Here is a tiny trained network, its code and every weight. The questions are about switching its units off for an input and a class, where a switched-off unit gives its printed mean instead of its output.

import numpy as np


def w(rows, s, z=0):
    codes = np.array(rows[::2]) - 128.0
    scale = np.full(codes.shape[1], s)
    scale[-1] = z or s
    return codes * scale


def f(y):
    return np.maximum(y, 0)


def log_softmax(a):
    a = a - a.max(-1, keepdims=True)
    return a - np.log(np.exp(a).sum(-1, keepdims=True))


def net(x, mask):
    res = np.array(x, float).reshape(1, 5) / 4 @ E
    y = f(res @ A[0][:, :-1].T + A[0][:, -1])
    res = res + np.where(mask, y, B[0][:, -1]) @ B[0][:, :-1]
    return log_softmax(res[-1] @ U[:, :-1].T + U[:, -1])


A, B = {}, {}
E = w([
[88,173,68,193,156,117,97],'x0',
[45,148,255,73,69,201,87],'x1',
[186,222,144,235,78,123,29],'x2',
[71,197,193,112,29,68,95],'x3',
[59,180,48,39,157,50,45],'x4',
],0.0055)
A[0] = w([
[198,98,58,221,151,134,185,213],'n0',
[123,121,161,149,120,157,151,136],'n1',
[113,165,96,158,126,130,49,173],'n2',
[123,96,47,107,163,128,167,253],'n3',
[122,140,200,147,112,134,139,248],'n4',
[105,95,57,68,160,129,163,198],'n5',
[116,114,192,93,123,146,131,167],'n6',
[140,107,213,158,122,220,161,151],'n7',
[106,194,113,166,113,119,4,173],'n8',
[101,120,131,167,125,137,187,157],'n9',
[135,131,147,127,130,124,128,63],'n10',
[115,145,151,114,93,59,143,226],'n11',
[178,146,164,177,109,117,123,157],'n12',
[139,148,137,185,107,116,134,181],'n13',
[122,119,166,154,121,165,127,206],'n14',
[137,107,172,138,134,162,130,135],'n15',
[189,124,135,106,110,79,107,91],'n16',
],0.015,0.0026)
B[0] = w([
[146,114,60,232,82,144,204,255],'n0',
[120,98,158,128,147,107,161,162],'n1',
[129,192,136,141,200,125,134,187],'n2',
[121,91,41,97,150,169,141,216],'n3',
[134,107,197,126,90,108,158,189],'n4',
[88,70,93,91,158,186,73,207],'n5',
[139,139,120,47,94,92,151,182],'n6',
[188,52,163,94,146,50,142,213],'n7',
[153,253,130,138,203,121,136,218],'n8',
[95,110,150,142,174,129,178,163],'n9',
[128,122,116,118,130,123,135,132],'n10',
[102,167,172,101,94,190,150,175],'n11',
[118,102,158,168,107,129,39,179],'n12',
[108,123,150,188,142,145,87,171],'n13',
[133,110,158,130,152,88,131,171],'n14',
[165,103,128,107,133,89,123,164],'n15',
[185,156,117,126,88,175,75,148],'n16',
],0.029,0.013)
U = w([
[109,136,106,101,133,68,100,7],'0',
[168,145,139,176,29,181,71,54],'1',
[159,67,178,198,115,99,151,21],'2',
[73,169,188,67,8,152,173,118],'3',
[191,59,190,47,125,50,151,161],'4',
[53,80,87,43,160,183,48,241],'5',
[151,81,1,159,121,192,212,104],'6',
[149,240,148,144,194,135,120,234],'7',
],0.0061,0.0015)

Each question gives the input, the list of numbers given to net, and the class t.
The units are the neurons (one row each of A and B). Each row of codes is followed by its name. A weight is (code - 128) times the scale printed after its matrix; where a second scale follows, it is the last column's (A, B and U).
mask holds one flag per neuron, in row order. A switched-off neuron (its flag False) gives its mean, the last column of its row in B, instead of its output. The means were averaged over made-up inputs and are rounded, as every weight is.
A unit's drop is (log p(t) with every unit on - log p(t) with that unit switched off) / (log p(t) with every unit on - log p(t) with every unit switched off).
The circuit of an input: a set's keep is (log p(t) with only the set's units on - log p(t) with every unit switched off) / (log p(t) with every unit on - log p(t) with every unit switched off). Starting from the 12 units with the biggest drops (on a tie, the unit counted first), units are removed one at a time, each time the one whose removal leaves the highest keep (on an exact tie, the one counted first), for as long as the keep stays at least 0.8.
units of the circuit, in order: the units of the circuit, biggest drop first
k most important neurons: the k neurons with the biggest drops, biggest first
drop when u is switched off: that unit's drop, to one decimal
input [6,8,5,-7,-4], class 4: units of the circuit, in order => [n7]
input [-2,5,-8,3,3], class 5: 2 most important neurons => [n5, n0]
input [-2,0,0,-1,1], class 5: units of the circuit, in order => [n0, n7]
input [-1,4,-2,-1,2], class 4: 2 most important neurons => [n0, n3]
input [-8,-3,-2,-3,-8], class 4: 2 most important neurons => [n7, n15]
input [7,0,-7,8,-1], class 3: 3 most important neurons => [n0, n11, n3]
input [6,-1,-3,-5,8], class 5: 2 most important neurons => [n5, n0]
input [1,5,6,2,-5], class 4: 2 most important neurons => [n7, n0]
input [-5,8,-1,8,8], class 3: 3 most important neurons => [n11, n6, n4]
input [-6,-3,7,5,-7], class 2: 2 most important neurons => [n13, n12]
input [-7,-1,-2,5,7], class 5: 2 most important neurons => [n0, n4]
input [7,-5,1,0,5], class 7: 2 most important neurons => [n8, n2]
input [8,-3,3,1,-5], class 7: 2 most important neurons => [n3, n8]
input [5,6,-6,8,-1], class 3: units of the circuit, in order => [n11]
input [3,-6,5,4,3], class 7: drop when n14 is switched off => 0.0
input [-3,5,8,-8,-1], class 4: drop when n0 is switched off => 0.1
input [-8,-1,1,-1,-5], class 4: drop when n7 is switched off => 0.1
input [-8,7,-6,1,5], class 4: drop when n0 is switched off => 0.6
